Below are the code and all the weights of a small trained network. Each question names an input and a class and asks about switching units off, where a switched-off unit gives its printed mean instead of its output.

import numpy as np


def w(rows, s, z=0):
    codes = np.array(rows[::2]) - 128.0
    scale = np.full(codes.shape[1], s)
    scale[-1] = z or s
    return codes * scale


def f(y):
    return np.maximum(y, 0)


def log_softmax(a):
    a = a - a.max(-1, keepdims=True)
    return a - np.log(np.exp(a).sum(-1, keepdims=True))


def net(x, mask):
    res = np.array(x, float).reshape(1, 7) / 4 @ E
    y = f(res @ A[0][:, :-1].T + A[0][:, -1])
    res = res + np.where(mask, y, B[0][:, -1]) @ B[0][:, :-1]
    return log_softmax(res[-1] @ U[:, :-1].T + U[:, -1])


A, B = {}, {}
E = w([
[130,130,128,123],'x0',
[117,125,125,146],'x1',
[132,129,129,121],'x2',
[104,239,144,140],'x3',
[157,108,252,167],'x4',
[23,115,169,58],'x5',
[130,128,128,125],'x6',
],0.013)
A[0] = w([
[41,135,145,70,154],'neuron 1',
[146,206,90,152,168],'neuron 2',
[89,184,83,146,134],'neuron 3',
[132,187,221,164,85],'neuron 4',
[151,28,182,108,140],'neuron 5',
[26,112,164,73,194],'neuron 6',
[33,165,132,67,173],'neuron 7',
[126,207,244,180,73],'neuron 8',
[89,221,125,138,159],'neuron 9',
[102,164,161,82,155],'neuron 10',
[58,58,232,92,163],'neuron 11',
[184,205,82,156,226],'neuron 12',
[152,169,58,156,145],'neuron 13',
[125,50,59,106,174],'neuron 14',
[199,86,162,161,194],'neuron 15',
[132,148,147,120,123],'neuron 16',
[136,33,61,95,183],'neuron 17',
[170,71,171,205,153],'neuron 18',
[137,214,196,131,115],'neuron 19',
[207,90,125,206,220],'neuron 20',
[221,144,81,196,253],'neuron 21',
],0.011,0.0067)
B[0] = w([
[78,94,134,83,221],'neuron 1',
[154,181,109,112,195],'neuron 2',
[117,167,150,48,186],'neuron 3',
[169,37,45,151,202],'neuron 4',
[85,140,231,180,209],'neuron 5',
[50,78,121,105,245],'neuron 6',
[69,119,108,91,235],'neuron 7',
[161,45,31,168,222],'neuron 8',
[111,158,89,17,210],'neuron 9',
[102,96,111,111,186],'neuron 10',
[71,77,155,193,248],'neuron 11',
[186,196,80,125,220],'neuron 12',
[146,194,138,141,190],'neuron 13',
[134,95,78,183,208],'neuron 14',
[202,101,183,132,209],'neuron 15',
[123,115,110,123,144],'neuron 16',
[202,12,56,208,220],'neuron 17',
[183,98,191,78,209],'neuron 18',
[135,116,54,164,198],'neuron 19',
[253,114,187,110,226],'neuron 20',
[205,185,116,140,242],'neuron 21',
],0.0079,0.013)
U = w([
[188,121,66,166,204],'0',
[108,52,78,114,234],'1',
[146,246,120,84,141],'2',
[71,178,125,30,3],'3',
[180,120,210,100,5],'4',
[82,102,218,157,131],'5',
],0.011,0.0014)

Each question gives the input, the list of numbers given to net, and the class t.
The units are the neurons (one row each of A and B). Each row of codes is followed by its name. A weight is (code - 128) times the scale printed after its matrix; where a second scale follows, it is the last column's (A, B and U).
mask holds one flag per neuron, in row order. A switched-off neuron (its flag False) gives its mean, the last column of its row in B, instead of its output. The means were averaged over made-up inputs and are rounded, as every weight is.
A unit's drop is (log p(t) with every unit on - log p(t) with that unit switched off) / (log p(t) with every unit on - log p(t) with every unit switched off).
The circuit of an input: a set's keep is (log p(t) with only the set's units on - log p(t) with every unit switched off) / (log p(t) with every unit on - log p(t) with every unit switched off). Starting from the 12 units with the biggest drops (on a tie, the unit counted first), units are removed one at a time, each time the one whose removal leaves the highest keep (on an exact tie, the one counted first), for as long as the keep stays at least 0.8.
circuit, biggest first: the units of the circuit, biggest drop first
unit that matters most: the unit with the biggest drop
top k neurons: the k neurons with the biggest drops, biggest first
drop of u: that unit's drop, to one decimal
input [-5,8,7,-3,-3,0,5], class 0: unit that matters most => neuron 6
input [-7,-4,-2,0,3,-7,-4], class 4: circuit, biggest first => (neuron 20; neuron 18)
input [3,3,-5,4,0,3,-1], class 3: circuit, biggest first => (neuron 17; neuron 9)
input [-5,-6,-7,1,-5,6,8], class 3: circuit, biggest first => (neuron 8; neuron 4)
input [-8,-1,-6,3,7,1,2], class 1: circuit, biggest first => (neuron 8; neuron 21)
input [-2,7,-1,7,2,6,-6], class 1: top 2 neurons => (neuron 8; neuron 4)
input [0,-3,7,6,0,2,-3], class 3: top 2 neurons => (neuron 17; neuron 9)
input [-7,-5,1,2,8,0,-6], class 0: top 2 neurons => (neuron 8; neuron 4)
input [-2,-4,7,-7,7,0,-1], class 4: top 4 neurons => (neuron 20; neuron 18; neuron 15; neuron 6)
input [-7,1,4,0,6,1,-1], class 5: drop of neuron 21 => 0.2
input [7,-6,0,-5,-1,-1,5], class 0: drop of neuron 1 => 0.1
input [1,6,-6,7,-1,4,-4], class 3: drop of neuron 9 => 0.1
input [7,5,5,-5,8,2,8], class 5: top 2 neurons => (neuron 11; neuron 5)
input [-1,5,-4,7,-6,0,7], class 2: unit that matters most => neuron 12
